Below is a small trained network, with its code and all its weights. Each question gives an input and a target symbol and asks what happens when units are switched off, that is, made to give their printed mean instead of their output.

import numpy as np


def w(rows, s, z=0):
    codes = np.array(rows[::2]) - 128.0
    scale = np.full(codes.shape[1], s)
    scale[-1] = z or s
    return codes * scale


def f(y):
    return np.maximum(y, 0)


def softmax(a):
    e = np.exp(a - a.max(-1, keepdims=True))
    return e / e.sum(-1, keepdims=True)


def log_softmax(a):
    a = a - a.max(-1, keepdims=True)
    return a - np.log(np.exp(a).sum(-1, keepdims=True))


def net(x, mask):
    ids = ['ΞΠΨΩαβεηλμσφ'.index(c) for c in x.split()]
    T = len(ids)
    res = E[ids] + P[:T]
    u = 0
    for l in range(2):
        r = res
        for j in range(3):
            rows = slice(2 * j, 2 * j + 2)
            q, k, v = (r @ M[l][rows].T for M in (Q, K, V))
            z = softmax(np.where(np.tri(T) > 0, q @ k.T / 2**0.5, -1e9)) @ v
            o = O[l][rows]
            res = res + np.where(mask[u + j], z, o[:, -1]) @ o[:, :-1]
        u += 3
        y = f(res @ A[l][:, :-1].T + A[l][:, -1])
        res = res + np.where(mask[u : u + 16], y, B[l][:, -1]) @ B[l][:, :-1]
        u += 16
    return log_softmax(res[-1] @ U[:, :-1].T + U[:, -1])


Q, K, V, O, A, B = {}, {}, {}, {}, {}, {}
E = w([
[93,72,119],'Ξ',
[143,95,134],'Π',
[103,95,169],'Ψ',
[30,158,89],'Ω',
[4,184,134],'α',
[139,91,160],'β',
[147,86,99],'ε',
[115,139,166],'η',
[103,156,197],'λ',
[52,174,157],'μ',
[97,114,207],'σ',
[67,124,87],'φ',
],0.025)
P = w([
[95,28,166],'0',
[7,247,71],'1',
[4,244,68],'2',
[136,188,118],'3',
[136,180,120],'4',
[133,192,124],'5',
[131,189,125],'6',
[134,195,121],'7',
[135,187,120],'8',
[135,184,119],'9',
[134,188,116],'10',
[134,192,116],'11',
],0.012)
Q[0] = w([
[52,113,133],'L0H1',
[198,86,108],'L0H1',
[248,178,116],'L0H2',
[98,113,129],'L0H2',
[208,238,149],'L0H3',
[221,87,205],'L0H3',
],0.017)
K[0] = w([
[155,56,74],'L0H1',
[135,140,217],'L0H1',
[141,150,182],'L0H2',
[124,22,123],'L0H2',
[238,187,149],'L0H3',
[89,250,17],'L0H3',
],0.016)
V[0] = w([
[126,77,33],'L0H1',
[194,76,94],'L0H1',
[159,164,96],'L0H2',
[162,207,254],'L0H2',
[102,235,24],'L0H3',
[157,80,157],'L0H3',
],0.0092)
O[0] = w([
[179,147,87,186],'L0H1',
[123,139,109,2],'L0H1',
[66,53,132,74],'L0H2',
[153,101,223,2],'L0H2',
[91,10,86,105],'L0H3',
[255,250,190,99],'L0H3',
],0.0072)
A[0] = w([
[125,125,165,1],'L0N1',
[173,182,137,103],'L0N2',
[81,146,170,62],'L0N3',
[204,38,72,63],'L0N4',
[175,148,63,4],'L0N5',
[130,132,61,72],'L0N6',
[172,206,85,63],'L0N7',
[55,80,126,174],'L0N8',
[192,104,87,78],'L0N9',
[116,78,254,37],'L0N10',
[40,142,101,146],'L0N11',
[94,180,188,74],'L0N12',
[78,146,181,13],'L0N13',
[212,78,129,163],'L0N14',
[186,216,120,76],'L0N15',
[157,14,134,118],'L0N16',
],0.011,0.0073)
B[0] = w([
[85,71,146,129],'L0N1',
[108,121,91,179],'L0N2',
[114,88,47,148],'L0N3',
[127,145,255,162],'L0N4',
[118,81,182,139],'L0N5',
[125,125,170,162],'L0N6',
[117,78,104,212],'L0N7',
[156,124,73,219],'L0N8',
[57,88,101,129],'L0N9',
[142,97,157,149],'L0N10',
[192,93,137,247],'L0N11',
[141,90,151,187],'L0N12',
[141,92,79,141],'L0N13',
[134,170,191,137],'L0N14',
[159,119,84,216],'L0N15',
[123,236,118,190],'L0N16',
],0.0096,0.016)
Q[1] = w([
[74,113,106],'L1H1',
[157,150,61],'L1H1',
[44,150,129],'L1H2',
[152,29,4],'L1H2',
[115,127,115],'L1H3',
[165,85,10],'L1H3',
],0.017)
K[1] = w([
[114,97,48],'L1H1',
[184,105,159],'L1H1',
[81,117,79],'L1H2',
[250,46,114],'L1H2',
[108,62,141],'L1H3',
[189,99,137],'L1H3',
],0.019)
V[1] = w([
[98,99,173],'L1H1',
[178,151,163],'L1H1',
[194,249,112],'L1H2',
[183,96,195],'L1H2',
[168,82,193],'L1H3',
[115,166,146],'L1H3',
],0.012)
O[1] = w([
[102,122,140,55],'L1H1',
[112,67,141,101],'L1H1',
[251,110,126,6],'L1H2',
[118,24,149,180],'L1H2',
[98,38,120,130],'L1H3',
[182,188,93,1],'L1H3',
],0.014,0.0059)
A[1] = w([
[72,93,134,99],'L1N1',
[46,157,185,26],'L1N2',
[18,127,67,76],'L1N3',
[86,99,185,199],'L1N4',
[247,226,26,125],'L1N5',
[57,150,155,128],'L1N6',
[129,122,217,123],'L1N7',
[127,131,133,116],'L1N8',
[49,140,3,171],'L1N9',
[79,132,34,39],'L1N10',
[197,99,42,5],'L1N11',
[72,117,126,9],'L1N12',
[23,169,215,161],'L1N13',
[94,78,232,139],'L1N14',
[247,145,152,68],'L1N15',
[155,233,168,149],'L1N16',
],0.0083,0.018)
B[1] = w([
[139,211,113,178],'L1N1',
[186,156,91,152],'L1N2',
[100,126,198,218],'L1N3',
[139,160,83,193],'L1N4',
[161,138,135,221],'L1N5',
[183,103,130,175],'L1N6',
[99,132,105,139],'L1N7',
[131,131,134,128],'L1N8',
[137,114,106,251],'L1N9',
[147,148,168,166],'L1N10',
[96,150,251,154],'L1N11',
[240,176,211,149],'L1N12',
[153,138,149,202],'L1N13',
[106,118,119,180],'L1N14',
[50,185,118,159],'L1N15',
[58,49,105,185],'L1N16',
],0.011,0.027)
U = w([
[180,209,98,104],'Ξ',
[224,143,168,201],'Π',
[184,87,85,188],'Ψ',
[27,200,105,134],'Ω',
[141,208,174,2],'α',
[186,93,169,122],'β',
[241,133,70,166],'ε',
[82,112,58,117],'η',
[120,127,210,108],'λ',
[120,178,192,103],'μ',
[79,105,151,69],'σ',
[135,164,5,190],'φ',
],0.012,0.0083)

Each question gives the input, a string of symbols that net reads in full, and the target symbol t.
The units are the heads (2 rows each of Q, K, V and O) and the neurons (one row each of A and B). Each row of codes is followed by its name. A weight is (code - 128) times the scale printed after its matrix; where a second scale follows, it is the last column's (O, A, B and U).
mask holds one flag per unit, layer by layer, with each layer's heads first. A switched-off unit (its flag False) gives its mean, the last column of its rows in O or B, instead of its output. The means were averaged over made-up inputs and are rounded, as every weight is.
A unit's drop is (log p(t) with every unit on - log p(t) with that unit switched off) / (log p(t) with every unit on - log p(t) with every unit switched off).
The circuit of an input: a set's keep is (log p(t) with only the set's units on - log p(t) with every unit switched off) / (log p(t) with every unit on - log p(t) with every unit switched off). Starting from the 12 units with the biggest drops (on a tie, the unit counted first), units are removed one at a time, each time the one whose removal leaves the highest keep (on an exact tie, the one counted first), for as long as the keep stays at least 0.8.
circuit, biggest first: the units of the circuit, biggest drop first
k most important neurons: the k neurons with the biggest drops, biggest first
k most important neurons of layer l: the k neurons of layer l with the biggest drops, biggest first
which heads matter: for each layer, one digit per head in row order, 1 if its drop is at least 0.15 and else 0, layers parted by /
input φ Ω φ Ω Ω Ω μ Ω φ Π Ψ μ, target φ: 3 most important neurons of layer 0 => [L0N16 L0N7 L0N12]
input Ω μ Ω Ξ Ψ Ω Ω Ψ α φ, target Ω: circuit, biggest first => [L0H3 L1H2]
input Ω φ λ Ω β λ Ω Ω Ξ, target Ω: circuit, biggest first => [L0H3 L1H2]
input σ Ψ σ η Ψ η φ, target σ: most important neuron of layer 0 => [L0N10]
input σ Ω λ η Ω Ξ Ξ Ξ η σ, target σ: circuit, biggest first => [L1H2 L0N10 L0H2]
input Ξ ε λ, target Ξ: circuit, biggest first => [L1H2 L0H3 L1N15]
input ε φ α φ Π Ω Ω Ψ λ Ω, target ε: circuit, biggest first => [L0H3 L1H2]
input β Ω Ω φ, target β: 2 most important neurons => [L1N11 L0N16]
input Ω Ω Ω Π Π Π ε φ η σ, target Ω: circuit, biggest first => [L1H2 L0H3]
input λ λ Ψ Ψ Π φ φ λ φ, target λ: which heads matter => 111 / 011
input β μ Ξ φ Ω Ω Ξ λ, target Ω: which heads matter => 011 / 001
input Ω Ω Π, target Ω: circuit, biggest first => [L1H2 L0H3]
input Ω ε β φ, target Ω: circuit, biggest first => [L1H2 L0N11 L0N8]
input α σ Ξ β φ, target α: 2 most important neurons => [L0N11 L1N3]
input η Ω λ, target η: which heads matter => 111 / 000
input α β Ω Ω φ φ φ Ω Π λ η Ψ, target α: 3 most important neurons => [L0N8 L1N3 L0N11]
input μ ε Ψ, target μ: 2 most important neurons => [L1N3 L1N12]
input Π Ω Ω Ω, target Π: which heads matter => 001 / 010
input λ Π λ Ω, target λ: most important neuron => [L1N3]
input η φ Ψ φ λ Π ε Ψ, target η: 2 most important neurons => [L0N16 L0N8]
input φ Ω φ Ψ σ, target φ: most important neuron => [L0N16]
input α Ξ φ, target α: 3 most important neurons => [L1N3 L0N16 L0N13]
input φ σ Π, target φ: 3 most important neurons => [L0N7 L1N3 L0N12]
